Here is a tiny trained network, its code and every weight. The questions are about switching its units off for an input and a class, where a switched-off unit gives its printed mean instead of its output.

import numpy as np


def w(rows, s, z=0):
    codes = np.array(rows[::2]) - 128.0
    scale = np.full(codes.shape[1], s)
    scale[-1] = z or s
    return codes * scale


def f(y):
    return np.maximum(y, 0)


def log_softmax(a):
    a = a - a.max(-1, keepdims=True)
    return a - np.log(np.exp(a).sum(-1, keepdims=True))


def net(x, mask):
    res = np.array(x, float).reshape(1, 7) / 4 @ E
    y = f(res @ A[0][:, :-1].T + A[0][:, -1])
    res = res + np.where(mask, y, B[0][:, -1]) @ B[0][:, :-1]
    return log_softmax(res[-1] @ U[:, :-1].T + U[:, -1])


A, B = {}, {}
E = w([
[71,93,147,66,175],'x0',
[185,131,230,136,51],'x1',
[181,254,146,66,133],'x2',
[254,107,35,67,167],'x3',
[164,103,86,220,179],'x4',
[166,199,17,200,80],'x5',
[202,207,145,94,90],'x6',
],0.0095)
A[0] = w([
[111,173,130,148,104,97],'neuron 0',
[194,118,154,101,102,106],'neuron 1',
[118,85,69,170,174,105],'neuron 2',
[129,123,74,161,124,144],'neuron 3',
[99,157,137,188,89,158],'neuron 4',
[157,247,91,66,139,112],'neuron 5',
[108,135,118,217,90,194],'neuron 6',
[79,51,119,141,176,211],'neuron 7',
[107,77,101,130,99,101],'neuron 8',
[163,24,203,129,110,241],'neuron 9',
[197,170,144,104,94,254],'neuron 10',
[171,106,65,152,164,165],'neuron 11',
[25,93,167,91,117,113],'neuron 12',
[149,174,142,141,140,127],'neuron 13',
],0.013,0.0043)
B[0] = w([
[128,139,138,134,96,162],'neuron 0',
[163,84,162,106,92,173],'neuron 1',
[164,72,72,192,186,226],'neuron 2',
[181,125,49,143,111,198],'neuron 3',
[111,202,164,195,89,199],'neuron 4',
[184,200,90,2,82,229],'neuron 5',
[160,179,139,200,107,227],'neuron 6',
[97,130,108,99,254,246],'neuron 7',
[121,100,134,148,162,173],'neuron 8',
[96,52,173,142,135,229],'neuron 9',
[159,108,186,101,67,219],'neuron 10',
[246,111,110,122,139,223],'neuron 11',
[36,200,177,133,215,236],'neuron 12',
[124,146,108,78,69,161],'neuron 13',
],0.0099,0.014)
U = w([
[137,42,190,98,111,155],'0',
[55,149,153,109,204,137],'1',
[177,72,59,158,193,174],'2',
[154,180,120,180,61,2],'3',
[179,168,113,4,84,133],'4',
],0.013,0.00099)

Each question gives the input, the list of numbers given to net, and the class t.
The units are the neurons (one row each of A and B). Each row of codes is followed by its name. A weight is (code - 128) times the scale printed after its matrix; where a second scale follows, it is the last column's (A, B and U).
mask holds one flag per neuron, in row order. A switched-off neuron (its flag False) gives its mean, the last column of its row in B, instead of its output. The means were averaged over made-up inputs and are rounded, as every weight is.
A unit's drop is (log p(t) with every unit on - log p(t) with that unit switched off) / (log p(t) with every unit on - log p(t) with every unit switched off).
The circuit of an input: a set's keep is (log p(t) with only the set's units on - log p(t) with every unit switched off) / (log p(t) with every unit on - log p(t) with every unit switched off). Starting from the 12 units with the biggest drops (on a tie, the unit counted first), units are removed one at a time, each time the one whose removal leaves the highest keep (on an exact tie, the one counted first), for as long as the keep stays at least 0.8.
units of the circuit, in order: the units of the circuit, biggest drop first
top k neurons: the k neurons with the biggest drops, biggest first
drop of u: that unit's drop, to one decimal
input [-1,-5,0,-2,7,-7,-8], class 1: units of the circuit, in order	[neuron 12]
input [4,-4,1,-1,6,3,5], class 4: top 2 neurons	[neuron 5; neuron 7]
input [-8,5,8,-1,5,-7,-2], class 0: units of the circuit, in order	[neuron 9; neuron 1]
input [-4,-5,2,-4,-7,3,-4], class 3: top 3 neurons	[neuron 7; neuron 9; neuron 4]
input [8,7,-7,4,3,-4,0], class 1: units of the circuit, in order	[neuron 7; neuron 12]
input [7,5,4,1,-1,-5,-1], class 1: top 2 neurons	[neuron 12; neuron 11]
input [-3,-3,-5,-6,1,4,-1], class 3: top 2 neurons	[neuron 4; neuron 6]
input [-5,6,-1,-1,-7,0,2], class 0: top 2 neurons	[neuron 5; neuron 9]
input [3,-5,-5,-7,7,5,8], class 3: top 2 neurons	[neuron 4; neuron 6]
input [-4,-1,-4,-6,8,-4,-5], class 1: top 3 neurons	[neuron 12; neuron 7; neuron 11]
input [-4,-6,4,-5,-7,6,-2], class 4: top 2 neurons	[neuron 5; neuron 2]
input [6,0,0,-1,7,-2,0], class 1: top 4 neurons	[neuron 3; neuron 11; neuron 7; neuron 6]
input [5,0,-2,4,1,7,4], class 4: drop of neuron 2	0.0
input [2,6,6,-4,0,6,3], class 4: drop of neuron 5	0.6
input [-7,-7,5,-2,6,8,4], class 4: drop of neuron 9	0.0
input [2,1,4,5,1,-8,-3], class 0: units of the circuit, in order	[neuron 9]
